Facts:
k_101 (η a) (χ reruk) (θ d)
k_104 (η c) (μ k_508 k_884) (χ klogostek) (θ d)
k_105 (η a) (χ gibeken) (θ e)
k_110 (η a) (μ k_313) (χ reruk) (θ d)
k_121 (η b) (μ k_351) (χ klogostek) (θ d)
k_124 (η a) (χ klogostek) (θ e)
k_126 (η c) (χ reruk) (θ e)
k_128 (η b) (μ k_522) (χ reruk) (θ e)
k_13 (η a) (μ k_531) (χ reruk) (θ d)
k_132 (η a) (μ k_95) (χ tobor) (θ f)
k_136 (η a) (μ k_730 k_629) (χ reruk) (θ f)
k_140 (η a) (χ vubur) (θ f)
k_143 (η a) (μ k_531 k_821) (χ reruk) (θ d)
k_148 (η a) (μ k_263 k_402) (χ vubur) (θ d)
k_149 (η a) (θ d)
k_150 (η a) (χ klogostek) (θ g)
k_16 (η a) (μ k_298 k_319) (χ reruk) (θ d)
k_197 (η a) (μ k_319) (χ tobor) (θ f)
k_199 (η a) (χ reruk) (θ d)
k_2 (η c) (μ k_449) (χ reruk) (θ e)
k_200 (η c) (μ k_67) (χ vubur) (θ d)
k_201 (η b) (θ d)
k_209 (η c) (μ k_365) (χ klogostek) (θ f)
k_211 (η a) (χ reruk) (θ e)
k_213 (η c) (μ k_576 k_898) (χ fligu) (θ g)
k_219 (η b) (χ tobor) (θ d)
k_22 (η a) (μ k_449) (χ reruk) (θ e)
k_222 (η c) (χ reruk) (θ e)
k_232 (η c) (χ reruk) (θ g)
k_241 (η b) (μ k_408) (χ gibeken) (θ d)
k_251 (η a) (χ klogostek) (θ g)
k_263 (η a) (μ k_51 k_148) (χ fligu) (θ f)
k_266 (η b) (μ k_482) (χ reruk) (θ f)
k_268 (η a) (μ k_209) (χ klogostek) (θ e)
k_275 (η c) (μ k_389) (χ reruk) (θ e)
k_277 (η c) (μ k_899) (χ klogostek) (θ d)
k_279 (η a) (μ k_277) (χ klogostek) (θ d)
k_287 (η a) (μ k_275) (χ gibeken) (θ f)
k_298 (η a) (μ k_16) (χ reruk) (θ f)
k_307 (η b) (μ k_313) (χ tobor) (θ e)
k_31 (η b) (μ k_728) (χ vubur) (θ d)
k_311 (η b) (χ reruk) (θ e)
k_312 (η b) (μ k_222) (χ reruk) (θ f)
k_313 (η c) (χ fligu) (θ e)
k_319 (η a) (χ reruk) (θ e)
k_334 (η b) (μ k_734 k_408) (χ klogostek) (θ f)
k_342 (η b) (μ k_398) (χ fligu) (θ f)
k_348 (η b) (μ k_232) (χ reruk) (θ g)
k_351 (η a) (μ k_105 k_482) (χ reruk) (θ d)
k_361 (η a) (μ k_795) (χ vubur) (θ f)
k_362 (η b) (μ k_887 k_889 k_377) (χ vubur) (θ e)
k_363 (η a) (χ tobor) (θ g)
k_365 (η a) (μ k_559) (χ reruk) (θ f)
k_372 (η a) (χ reruk) (θ d)
k_374 (η a) (μ k_696) (χ reruk) (θ e)
k_377 (η a) (χ fligu) (θ e)
k_378 (η a) (χ reruk) (θ g)
k_387 (η a) (μ k_126 k_279 k_251) (χ gibeken) (θ d)
k_389 (η a) (χ reruk) (θ e)
k_39 (η a) (χ fligu) (θ f)
k_398 (η a) (μ k_70) (χ vubur) (θ e)
k_399 (η b) (μ k_935 k_437) (χ klogostek) (θ e)
k_402 (η c) (χ klogostek) (θ d)
k_408 (η a) (χ gibeken) (θ d)
k_412 (η b) (μ k_943 k_680 k_829) (χ reruk) (θ d)
k_415 (η b) (μ k_307 k_884) (χ reruk) (θ f)
k_417 (η a) (μ k_910) (χ tobor) (θ f)
k_437 (η a) (μ k_935) (χ klogostek) (θ e)
k_438 (η a) (μ k_2) (χ reruk) (θ f)
k_441 (η b) (μ k_70) (χ klogostek) (θ e)
k_449 (η a) (χ gibeken) (θ d)
k_464 (η c) (μ k_746) (χ fligu) (θ e)
k_465 (η c) (μ k_266) (χ vubur) (θ f)
k_472 (η c) (θ g)
k_481 (η b) (θ f)
k_482 (η a) (μ k_266 k_199) (χ reruk) (θ d)
k_490 (η c) (μ k_251) (χ reruk) (θ f)
k_508 (η b) (χ gibeken) (θ d)
k_51 (η b) (μ k_148) (χ klogostek) (θ d)
k_516 (η a) (μ k_13) (χ reruk) (θ e)
k_522 (η a) (μ k_438 k_449) (χ reruk) (θ d)
k_531 (η a) (μ k_961) (χ reruk) (θ d)
k_533 (η a) (χ reruk) (θ f)
k_548 (η a) (θ g)
k_553 (η a) (χ tobor) (θ g)
k_554 (η a) (θ f)
k_559 (η c) (χ reruk) (θ g)
k_563 (η b) (μ k_437) (χ gibeken) (θ d)
k_573 (η a) (μ k_9) (χ reruk) (θ g)
k_576 (η a) (χ klogostek) (θ d)
k_586 (η c) (μ k_735 k_31) (χ reruk) (θ g)
k_589 (η c) (μ k_362) (χ vubur) (θ e)
k_599 (η c) (μ k_772) (χ reruk) (θ g)
k_623 (η b) (μ k_951) (χ gibeken) (θ d)
k_625 (η a) (χ reruk) (θ e)
k_628 (η a) (μ k_73 k_971) (χ reruk) (θ d)
k_629 (η a) (μ k_680) (χ reruk) (θ e)
k_656 (η c) (χ vubur) (θ g)
k_67 (η b) (χ tobor) (θ f)
k_679 (η a) (μ k_86 k_268) (χ reruk) (θ f)
k_680 (η b) (χ reruk) (θ d)
k_686 (η b) (θ e)
k_688 (η a) (θ e)
k_696 (η a) (μ k_625) (χ reruk) (θ f)
k_70 (η a) (μ k_372) (χ reruk) (θ e)
k_700 (η a) (μ k_389) (χ reruk) (θ g)
k_716 (η a) (χ klogostek) (θ d)
k_728 (η b) (μ k_101) (χ vubur) (θ d)
k_73 (η c) (χ reruk) (θ f)
k_730 (η a) (μ k_943) (χ reruk) (θ e)
k_733 (η a) (μ k_312 k_828) (χ gibeken) (θ f)
k_734 (η c) (χ reruk) (θ f)
k_735 (η b) (μ k_101) (χ reruk) (θ e)
k_743 (η c) (θ d)
k_744 (η a) (χ reruk) (θ d)
k_746 (η b) (χ gibeken) (θ g)
k_765 (η a) (μ k_522) (χ reruk) (θ e)
k_771 (η a) (μ k_628 k_971) (χ reruk) (θ d)
k_772 (η c) (μ k_976 k_361) (χ reruk) (θ d)
k_786 (η c) (μ k_734) (χ gibeken) (θ e)
k_792 (η b) (χ reruk) (θ g)
k_795 (η c) (χ klogostek) (θ d)
k_821 (η a) (χ reruk) (θ d)
k_828 (η b) (μ k_625) (χ vubur) (θ e)
k_829 (η a) (χ klogostek) (θ d)
k_840 (η a) (μ k_399 k_363) (χ reruk) (θ e)
k_849 (η a) (χ vubur) (θ e)
k_86 (η a) (μ k_679) (χ klogostek) (θ e)
k_862 (η c) (θ f)
k_877 (η c) (χ reruk) (θ d)
k_884 (η a) (χ reruk) (θ e)
k_887 (η a) (χ reruk) (θ f)
k_889 (η a) (χ reruk) (θ d)
k_898 (η a) (μ k_576) (χ reruk) (θ e)
k_899 (η c) (μ k_387) (χ klogostek) (θ f)
k_9 (η b) (μ k_573 k_979) (χ reruk) (θ d)
k_905 (η c) (μ k_771 k_914) (χ reruk) (θ d)
k_910 (η a) (μ k_417 k_200) (χ reruk) (θ f)
k_914 (η c) (χ klogostek) (θ d)
k_921 (η a) (μ k_941) (χ vubur) (θ f)
k_929 (η b) (μ k_438) (χ klogostek) (θ f)
k_935 (η a) (χ vubur) (θ g)
k_936 (η b) (χ reruk) (θ d)
k_941 (η a) (χ reruk) (θ e)
k_943 (η a) (μ k_730 k_136) (χ reruk) (θ f)
k_945 (η b) (χ gibeken) (θ e)
k_95 (η b) (χ reruk) (θ e)
k_951 (η a) (χ gibeken) (θ d)
k_954 (η b) (χ vubur) (θ d)
k_961 (η a) (μ k_531) (χ vubur) (θ f)
k_964 (η b) (μ k_576) (χ reruk) (θ f)
k_971 (η b) (χ reruk) (θ d)
k_976 (η a) (μ k_772) (χ reruk) (θ f)
k_979 (η a) (μ k_573 k_9) (χ vubur) (θ e)
k_990 (η a) (χ vubur) (θ d)
k_991 (η b) (μ k_559 k_268) (χ reruk) (θ e)

Known rows:
k_786: [ 0  1 -1 -1 -2  1 -2  3 -3 -1  3  8  6  3  2 -2 -1  0 -1 -1  3 -3 -1  2
  0 -6 -2  2  4  0  7 -6 -7]
k_13: [ -5   0  12   2   0  -4 -11 -24  -5  -2 -17 -24   2   3  10 -14   1  -9
  -4  -7  -6   1   7  -8 -12   3   4  -9  -3   8  18  -2   5]
k_311: [ -3   3   1   5  -2  -2  -7  -6   6   1  -5  -4  -2   1   3   1  -1   6
   5  -7   9   6   3   1  -5   3  -4  -9  -7  -3 -11   4   9]
k_16: [ -1   2   2   2   4  -1  -5  -9   2   1   0  -7  -1  -5  -7  -6  -2   6
  -2  -2   0   3   3  -4  -4   3   1 -11  -6   1  -5   3   9]
k_70: [ -2   3   2   2   5  -1  -6  -8   2   0   1  -7  -2  -4  -7  -5  -2   5
  -1  -3  -2   3   4  -3  -5   3   0 -10  -6   1  -5   3   9]
k_372: [ -3   1   2   0   2   0  -8  -7   2   1  -5  -9   1  -1 -10  -1  -3   5
   2  -4   6   7   0  -3   0   4  -1  -8  -6  -1  -8   6   8]
k_744: [-3  1  2  0  2  0 -8 -7  2  1 -4 -9  1 -2 -9 -1 -3  5  2 -4  6  7  0 -3
 -1  4  0 -9 -6 -1 -8  6  7]
k_849: [-2 -3 -3 -5 -1  2  0  3 -1 -1 -2 -2  7  4 -6  4  0  1  0 -2 -1 -1 -1  0
  6  2 -1  5  2  0  0 -6  0]
k_200: [ 1  2  0 -3  0  2 -3  1 -1  0  1  9  7  2  3 -3  0  1 -3  0  3 -6  1  0
  2 -6 -1  2  1  1  5 -5 -4]
k_772: [  1   8   3   4   6  -1  -9  -9   3   2   4   4  -1  -6   1 -11  -3   6
  -2  -2   4   0   5  -3  -8  -4  -1 -13  -6   2  -1   4   6]
k_342: [ -7   3 -11 -10   3   7  15  14   3   1   3   4   0   0  17  12  10 -14
   0  -4 -10 -13  11   7  11  -6  -1   8   5   3   3 -14 -10]
k_941: [ -5   1   1   1   2   0  -8  -6   3   1  -5  -9   1  -1 -10   0  -3   5
   4  -5   5   7   0  -3  -1   4  -1  -8  -5  -1  -8   6   7]
k_954: [ 1 -1 -4 -1 -5  1  2  3  2 -1 -4  3  4  6  7  5  3  2  0 -2  6 -2  0  4
  4  1 -2  4 -1 -3 -4 -7  1]
k_554: [ -4  -2  -7  -9   2   6   8  12  -1   2   0   0   4   3  -2  10   5 -10
   6  -3  -8  -7   2   2  11   1   1  12   6   4   4  -2  -9]
k_2: [  0  11   0   6  10  -2  -7  -6   4   2   8   9  -4  -8  -3 -10  -3   9
  -1  -1   3  -1   6  -2  -8  -3  -3 -14  -4   3  -1   2  10]
k_449: [ 1 -1 -6 -1  1 -1  5  5 -3 -1  4  4  2  1 -7  2 -1  3 -4  3  0 -1 -4  1
  6  2  1  3  3  0  3 -9  1]
k_522: [  2   8  -2   6  12  -3  -1  -6   2   1   9   3  -8 -10  -9  -9  -2  10
  -6   3  -4  -1   5  -3  -5   4   2 -14  -6   3  -3  -1  16]
k_733: [  0  -2  -3   0   3   1   7   6  -2   1   5   0  -2   1  -3   2   3  -7
   5  -1 -10  -4   2   2   0   2   3   5   5   4   7   3  -7]
k_389: [ -4   1   2   1   2   0  -8  -6   3   0  -4  -9   1  -2 -10   0  -3   5
   3  -5   4   7   1  -3  -1   4  -1  -8  -5  -1  -8   6   7]
k_887: [ -5   2   1   2   6   1  -5  -3   4   5  -3 -10  -5  -2 -10   2   0  -3
  12  -7   0   6   2  -2  -3   5   0  -6  -3   3  -7  17   2]

Rows:
No name comes twice in this set of rows, the named rows included.
[ -4   2  -6  -8   1   6   3  11   0   4   0   9   6   4   4   7   5 -10
   8  -4  -1  -8   2   2   8  -7  -2  11   7   4   6   0 -13] : k_862
[ -8   4  -7 -16   1   9   5  10  -1  -1   2   8  11   0  10   7   3  -7
  -7  -2  -1 -10   6   3  15 -14  -3   6   6   1   6 -21 -12] : k_464
[ 2 -3 -2 -1 -1  0  4  3 -4 -2  3  1  3  1 -3  0  0  1 -5  3 -4 -2 -2  1
  4  1  2  3  2  1  5 -8 -2] : k_387
[-10  -2 -10 -18   0   9   9  11  -2  -2  -2  -2  11   2   1  14   4  -7
  -6  -3  -3  -6   3   3  20  -5  -2   9   6   0   2 -21  -8] : k_377
[  1   5   1   7   2  -3  -4  -7   5   1  -1  -1  -5  -3   6  -4   0   7
  -1  -3   5   2   5   0  -7   2  -1 -12  -8  -1  -8   2  11] : k_412
[ -7   3 -11 -13   9   8  16  14  -1   1   8   3   0  -5   5   8   8 -14
  -3   0 -18 -15  10   3  13  -5   2   7   7   7   8 -14  -9] : k_263
[-2 -4 -3 -3 -2  1  2  5 -3 -2  0 -1  5  4 -7  4 -1  0  0 -1  0  1 -4  2
  6  2 -1  5  3 -1  3 -7 -3] : k_105
[ -3   1   5   2   3  -2  -7 -12   1  -1  -4 -12   0  -2  -3  -7  -2   2
  -1  -5  -3   3   5  -4  -6   3   1  -9  -5   3   1   2   7] : k_516
[ 1 -1 -2 -2  2  1  3  1 -2 -2  3  1  3  0 -3 -2  1  1 -5  0 -8 -6  3  0
  3  1  1  3  1  3  4 -9  2] : k_398
[  3  -1  -3   3  -4  -2   5   3  -1  -2   2   5   0   4  10   1   2   1
  -4   1   1  -3   1   5   0   0  -1   2   0  -2   2 -10   0] : k_563
[ -3   0   3   0   1   0  -8  -8   2   1  -7 -11   2   0  -8  -1  -2   4
   2  -4   6   8   0  -4  -1   4   0  -8  -5  -1  -6   5   7] : k_821
[ 0 -2 -4  1 -7 -1  3  4  0 -2 -3  3  3  7  7  6  2  1  0 -1  7  1 -3  5
  4  1 -2  4  1 -4 -1 -8 -2] : k_508

The same objects again, as new rows of numbers:
Known rows:
k_351: [ 18  -3  11   7   0  -7  14  14  15   5   0  17  16 -17]
k_121: [ 15 -15   9   9  -5 -14  -3  10  22  13   7  16  15 -14]
k_128: [ 12  -9   9   7   9  -4  16  10  16  17  -4  14  17 -11]
k_586: [ 14 -12  17  14   4  -9  12   7  18 -13   2  18  17  -5]
k_73: [ 16 -20  10   0   5   4  11   2   8   0   1   6  15 -14]
k_889: [ 20 -13  11  -3  -4   1  14   6   6   1   2   7  14 -22]
k_979: [-17  10   3  12  -5 -19 -11  -1   6  19 -10  -4   0 -15]
k_786: [ 16 -12  21  10   6   3   2   6  25  25   8  14  13 -13]
k_533: [ 18 -13  12  -2   0   1  16   2   4   1   3   7  13 -15]
k_656: [  8 -23   8   4   8 -26 -11  -6   3 -15   5   5   3 -18]
k_398: [  6  -3   3   6  13 -30  -5   6   5  19   0  10   5 -22]
k_921: [  7  -5   5   7   8 -30  -8   5   2   8   2  13   4 -19]
k_686: [ 15 -22  18  -2   4   1  -2  -3  14  21   7   6   5 -19]
k_374: [ 14  -2  11   6   6  -5  18  10  12  17   0  12  16 -14]
k_688: [ 18 -15  20  -2   2  -1   0  -3  10  21  11   4   4 -21]
k_222: [ 14 -19   8  -3   9   6  14   3   9  11  -1   2  16 -16]
k_361: [  7  -5   4   7   9 -31  -8   5   3   8   2  13   4 -19]
k_976: [ 17  -2  12   9   3  -7  16  10  12   6   2  18  15 -11]
k_472: [ 17 -25  25   6   0  -4  -6  -7  16  -9  13  11   5 -14]
k_417: [ 14  -7   1   9  -2 -23   6   9  10  10   8  11  17  -8]

Rows:
No name comes twice in this set of rows, the named rows included.
[  3 -10   1   7  17 -26  -9   6   8  18  -2   8   7 -20] : k_589
[ 12  -9   9   8  11  -2  14  11  16  16  -3  11  19 -12] : k_275
[ 16 -14   8   9  -3 -15  -3  10  23  13   7  17  14 -15] : k_51
[ 13 -10  11   9   6  -2  12  10  15   4  -1  16  19  -9] : k_490
[ 18 -22  18   1  -1   2  -8   1  16   8   8   9   8 -24] : k_743
[ 12  -8  21   7  -3  -9  14  16   6   7  -1  16  26 -18] : k_143
[ 14 -24  -1  -1  -2 -14   4   1   6   5   6   3  15 -11] : k_67
[  5 -11   1   8   9 -27 -13  10  10   6  -3  13   9 -24] : k_200
[  4 -13  35   8  -5 -13  12  20  -5  10  -2  17  40 -17] : k_531
[ 16 -13  17  -2   3  -3   4  -2   3   4   5   9   5 -20] : k_39
[  8 -13   3  -5  10 -23  -5  -3  -3  15   2  -1   2 -27] : k_849
[ 14 -14  17  13   1  -9  14   5  18 -12   1  20  16  -5] : k_348
[ 19 -16  22   0  -2  -2  -2  -4   9  10  13  10   3 -19] : k_554
[ 18 -22  20  -1   1   8   3  -2  17  21   8   7   8 -16] : k_945

